Below is a small trained network, with its code and all its weights. Each question gives an input and a class and asks what happens when units are switched off, that is, made to give their printed mean instead of their output.

import numpy as np


def w(rows, s, z=0):
    codes = np.array(rows[::2]) - 128.0
    scale = np.full(codes.shape[1], s)
    scale[-1] = z or s
    return codes * scale


def f(y):
    return np.maximum(y, 0)


def log_softmax(a):
    a = a - a.max(-1, keepdims=True)
    return a - np.log(np.exp(a).sum(-1, keepdims=True))


def net(x, mask):
    res = np.array(x, float).reshape(1, 3) / 4 @ E
    y = f(res @ A[0][:, :-1].T + A[0][:, -1])
    res = res + np.where(mask, y, B[0][:, -1]) @ B[0][:, :-1]
    return log_softmax(res[-1] @ U[:, :-1].T + U[:, -1])


A, B = {}, {}
E = w([
[131,174,161,161,255,44],'x0',
[33,123,235,209,101,107],'x1',
[87,101,32,165,96,89],'x2',
],0.012)
A[0] = w([
[133,209,113,149,155,125,27],'n1',
[7,52,171,226,114,141,102],'n2',
[116,120,127,67,77,246,180],'n3',
[86,143,201,206,138,109,117],'n4',
[68,107,104,99,87,116,79],'n5',
[165,175,208,68,140,181,4],'n6',
[125,168,34,98,151,135,163],'n7',
[88,142,156,80,38,143,127],'n8',
[82,203,122,171,216,75,47],'n9',
[111,89,70,149,128,101,141],'n10',
[164,140,158,134,180,128,103],'n11',
[125,204,159,142,167,113,110],'n12',
[99,138,96,127,128,32,42],'n13',
],0.012,0.0027)
B[0] = w([
[188,100,149,171,104,167,154],'n1',
[128,74,139,35,176,139,250],'n2',
[192,135,100,161,183,113,226],'n3',
[186,83,99,107,165,60,222],'n4',
[149,173,107,189,70,123,169],'n5',
[51,163,46,59,7,24,182],'n6',
[122,73,148,59,159,124,188],'n7',
[254,154,105,137,70,143,195],'n8',
[193,122,121,154,97,122,214],'n9',
[75,156,87,90,115,93,169],'n10',
[139,144,133,108,135,183,169],'n11',
[228,124,92,148,80,101,182],'n12',
[152,138,46,160,54,140,165],'n13',
],0.0091,0.017)
U = w([
[90,100,83,98,2,12,169],'0',
[178,48,127,10,194,139,104],'1',
[247,102,128,233,73,158,110],'2',
[168,108,167,103,152,129,254],'3',
[136,107,205,249,101,185,84],'4',
[118,179,206,140,138,223,80],'5',
[27,159,207,172,120,88,97],'6',
],0.0089,0.0082)

Each question gives the input, the list of numbers given to net, and the class t.
The units are the neurons (one row each of A and B). Each row of codes is followed by its name. A weight is (code - 128) times the scale printed after its matrix; where a second scale follows, it is the last column's (A, B and U).
mask holds one flag per neuron, in row order. A switched-off neuron (its flag False) gives its mean, the last column of its row in B, instead of its output. The means were averaged over made-up inputs and are rounded, as every weight is.
A unit's drop is (log p(t) with every unit on - log p(t) with that unit switched off) / (log p(t) with every unit on - log p(t) with every unit switched off).
The circuit of an input: a set's keep is (log p(t) with only the set's units on - log p(t) with every unit switched off) / (log p(t) with every unit on - log p(t) with every unit switched off). Starting from the 12 units with the biggest drops (on a tie, the unit counted first), units are removed one at a time, each time the one whose removal leaves the highest keep (on an exact tie, the one counted first), for as long as the keep stays at least 0.8.
circuit, biggest first: the units of the circuit, biggest drop first
unit that matters most: the unit with the biggest drop
k most important neurons: the k neurons with the biggest drops, biggest first
drop of u: that unit's drop, to one decimal
input [8,6,7], class 2: 4 most important neurons => [n9 n13 n6 n12]
input [5,3,-4], class 2: circuit, biggest first => [n12]
input [-8,0,-8], class 0: 2 most important neurons => [n6 n9]
input [-5,-3,4], class 2: 2 most important neurons => [n6 n2]
input [4,1,0], class 2: circuit, biggest first => [n2 n6]
input [8,8,2], class 1: 2 most important neurons => [n2 n4]
input [-8,-5,-6], class 2: 3 most important neurons => [n3 n2 n8]
input [-6,1,5], class 2: 3 most important neurons => [n6 n8 n3]
input [-3,-2,1], class 3: 2 most important neurons => [n6 n9]
input [-1,0,-5], class 0: 2 most important neurons => [n6 n2]
input [0,4,0], class 1: 2 most important neurons => [n2 n6]
input [-7,-6,3], class 2: 4 most important neurons => [n2 n3 n5 n8]
input [7,4,-7], class 0: 2 most important neurons => [n6 n3]
input [-6,-2,0], class 2: unit that matters most => n2
input [-1,3,-7], class 0: drop of n6 => 1.1
input [0,-2,-2], class 3: drop of n10 => 0.2
input [4,1,-4], class 0: drop of n11 => -0.2
